Below is a small trained network, with its code and all its weights. Each question gives an input and a target symbol and asks what happens when units are switched off, that is, made to give their printed mean instead of their output.

import numpy as np


def w(rows, s, z=0):
    codes = np.array(rows[::2]) - 128.0
    scale = np.full(codes.shape[1], s)
    scale[-1] = z or s
    return codes * scale


def norm(h):
    return h / np.sqrt((h * h).mean(-1, keepdims=True) + 1e-5)


def f(y):
    return np.maximum(y, 0)


def softmax(a):
    e = np.exp(a - a.max(-1, keepdims=True))
    return e / e.sum(-1, keepdims=True)


def log_softmax(a):
    a = a - a.max(-1, keepdims=True)
    return a - np.log(np.exp(a).sum(-1, keepdims=True))


def net(x, mask):
    ids = ['Ξβγζηπσφω'.index(c) for c in x.split()]
    T = len(ids)
    res = E[ids] + P[:T]
    u = 0
    for l in range(2):
        q, k, v = (norm(res) @ M[l].T for M in (Q, K, V))
        z = softmax(np.where(np.tri(T) > 0, q @ k.T / 2**0.5, -1e9)) @ v
        res = res + np.where(mask[u], z, O[l][:, -1]) @ O[l][:, :-1]
        u += 1
        y = f(norm(res) @ A[l][:, :-1].T + A[l][:, -1])
        res = res + np.where(mask[u : u + 8], y, B[l][:, -1]) @ B[l][:, :-1]
        u += 8
    return log_softmax(norm(res)[-1] @ U[:, :-1].T + U[:, -1])


Q, K, V, O, A, B = {}, {}, {}, {}, {}, {}
E = w([
[173,110,112],'Ξ',
[175,114,111],'β',
[146,170,98],'γ',
[175,115,112],'ζ',
[166,98,111],'η',
[113,88,90],'π',
[104,96,84],'σ',
[9,147,182],'φ',
[129,113,165],'ω',
],0.015)
P = w([
[103,209,138],'0',
[39,165,122],'1',
[78,182,136],'2',
[127,188,143],'3',
[157,170,139],'4',
[127,113,133],'5',
[125,60,116],'6',
[115,19,113],'7',
[105,16,104],'8',
[104,3,99],'9',
],0.0031)
Q[0] = w([
[119,254,85],'L0H0',
[177,78,167],'L0H0',
],0.0054)
K[0] = w([
[45,21,3],'L0H0',
[45,151,253],'L0H0',
],0.0021)
V[0] = w([
[200,177,225],'L0H0',
[163,74,253],'L0H0',
],0.0038)
O[0] = w([
[221,171,246,6],'L0H0',
[3,69,197,139],'L0H0',
],0.005,0.00012)
A[0] = w([
[185,78,12,230],'L0N0',
[87,185,160,250],'L0N1',
[65,108,108,187],'L0N2',
[88,121,235,210],'L0N3',
[6,152,222,153],'L0N4',
[203,96,90,146],'L0N5',
[60,224,39,203],'L0N6',
[255,207,84,179],'L0N7',
],0.0056,0.0017)
B[0] = w([
[65,97,114,254],'L0N0',
[71,98,106,151],'L0N1',
[208,203,178,156],'L0N2',
[173,240,1,168],'L0N3',
[167,190,25,174],'L0N4',
[88,129,97,201],'L0N5',
[161,6,178,163],'L0N6',
[86,65,120,204],'L0N7',
],0.0059,0.0064)
Q[1] = w([
[1,106,116],'L1H0',
[120,77,153],'L1H0',
],0.0088)
K[1] = w([
[251,128,107],'L1H0',
[148,136,143],'L1H0',
],0.014)
V[1] = w([
[173,170,46],'L1H0',
[7,178,167],'L1H0',
],0.011)
O[1] = w([
[245,118,46,252],'L1H0',
[93,187,109,36],'L1H0',
],0.012,0.0034)
A[1] = w([
[140,169,176,153],'L1N0',
[126,99,133,250],'L1N1',
[117,93,100,145],'L1N2',
[69,186,161,110],'L1N3',
[151,211,94,188],'L1N4',
[122,166,181,158],'L1N5',
[5,77,149,230],'L1N6',
[93,77,75,161],'L1N7',
],0.012,0.0024)
B[1] = w([
[247,199,125,129],'L1N0',
[129,190,140,195],'L1N1',
[107,158,186,210],'L1N2',
[108,94,201,138],'L1N3',
[151,2,139,181],'L1N4',
[194,187,192,130],'L1N5',
[228,152,107,190],'L1N6',
[56,137,166,255],'L1N7',
],0.008,0.0076)
U = w([
[230,140,56,60],'Ξ',
[168,110,238,89],'β',
[166,185,210,254],'γ',
[157,58,218,67],'ζ',
[134,43,204,83],'η',
[54,198,69,227],'π',
[21,83,61,70],'σ',
[18,80,2,75],'φ',
[251,100,52,188],'ω',
],0.01,0.0083)

Each question gives the input, a string of symbols that net reads in full, and the target symbol t.
The units are the heads (2 rows each of Q, K, V and O) and the neurons (one row each of A and B). Each row of codes is followed by its name. A weight is (code - 128) times the scale printed after its matrix; where a second scale follows, it is the last column's (O, A, B and U).
mask holds one flag per unit, layer by layer, with each layer's heads first. A switched-off unit (its flag False) gives its mean, the last column of its rows in O or B, instead of its output. The means were averaged over made-up inputs and are rounded, as every weight is.
A unit's drop is (log p(t) with every unit on - log p(t) with that unit switched off) / (log p(t) with every unit on - log p(t) with every unit switched off).
The circuit of an input: a set's keep is (log p(t) with only the set's units on - log p(t) with every unit switched off) / (log p(t) with every unit on - log p(t) with every unit switched off). Starting from the 12 units with the biggest drops (on a tie, the unit counted first), units are removed one at a time, each time the one whose removal leaves the highest keep (on an exact tie, the one counted first), for as long as the keep stays at least 0.8.
circuit, biggest first: the units of the circuit, biggest drop first
most important unit: the unit with the biggest drop
top k neurons: the k neurons with the biggest drops, biggest first
top k neurons in layer l: the k neurons of layer l with the biggest drops, biggest first
input η η φ ζ β, target γ: most important unit	L0N3
input φ η β Ξ ζ, target γ: circuit, biggest first	(L0N3; L0N4; L1H0; L1N4)
input η β Ξ, target γ: top 4 neurons	(L0N3; L0N4; L0N7; L1N6)
input Ξ η Ξ γ Ξ ω ω ω φ, target ω: top 2 neurons	(L0N3; L0N0)
input η φ η, target γ: top 3 neurons in layer 0	(L0N3; L0N4; L0N1)
input η π ζ π, target γ: top 2 neurons	(L0N3; L0N4)
input ω ζ σ, target ω: top 3 neurons	(L0N4; L0N0; L0N3)
input ω β η π ζ π φ, target φ: top 2 neurons in layer 0	(L0N4; L0N3)
input β φ η η β γ, target γ: top 2 neurons	(L0N3; L0N4)
input η η ω, target ω: top 2 neurons	(L1N4; L1N7)
input σ γ φ β, target φ: top 2 neurons	(L0N7; L0N3)
input φ η γ η, target π: top 2 neurons in layer 1	(L1N7; L1N4)
input η ω φ ζ η, target φ: top 2 neurons in layer 1	(L1N6; L1N4)
input φ π Ξ, target π: most important unit	L1H0
input φ γ σ, target π: top 2 neurons in layer 0	(L0N7; L0N6)
input φ β β, target π: top 2 neurons in layer 1	(L1N7; L1N4)
input η η γ η, target γ: top 3 neurons	(L0N3; L0N4; L0N7)
input σ σ ζ π Ξ, target φ: top 3 neurons in layer 0	(L0N0; L0N3; L0N4)
input ζ φ ω π σ φ γ φ η γ, target φ: top 3 neurons	(L0N7; L1N4; L0N0)
input φ γ ζ, target π: top neuron in layer 1	(L1N4)
input φ φ ζ Ξ, target π: top 2 neurons	(L0N7; L0N6)
input Ξ η ζ φ π, target γ: top 3 neurons in layer 1	(L1N6; L1N4; L1N7)
input η η β, target γ: top 4 neurons	(L0N3; L0N4; L0N7; L1N6)
input η η φ φ φ σ, target π: top 2 neurons in layer 1	(L1N7; L1N6)
input η β η Ξ, target γ: top 4 neurons in layer 1	(L1N6; L1N4; L1N1; L1N7)
input γ φ σ, target ω: top 3 neurons	(L0N0; L0N5; L1N4)
input φ γ ω Ξ π γ φ β γ, target φ: circuit, biggest first	(L1N6)
input η ζ ζ, target γ: top 4 neurons	(L0N3; L0N4; L0N7; L1N6)
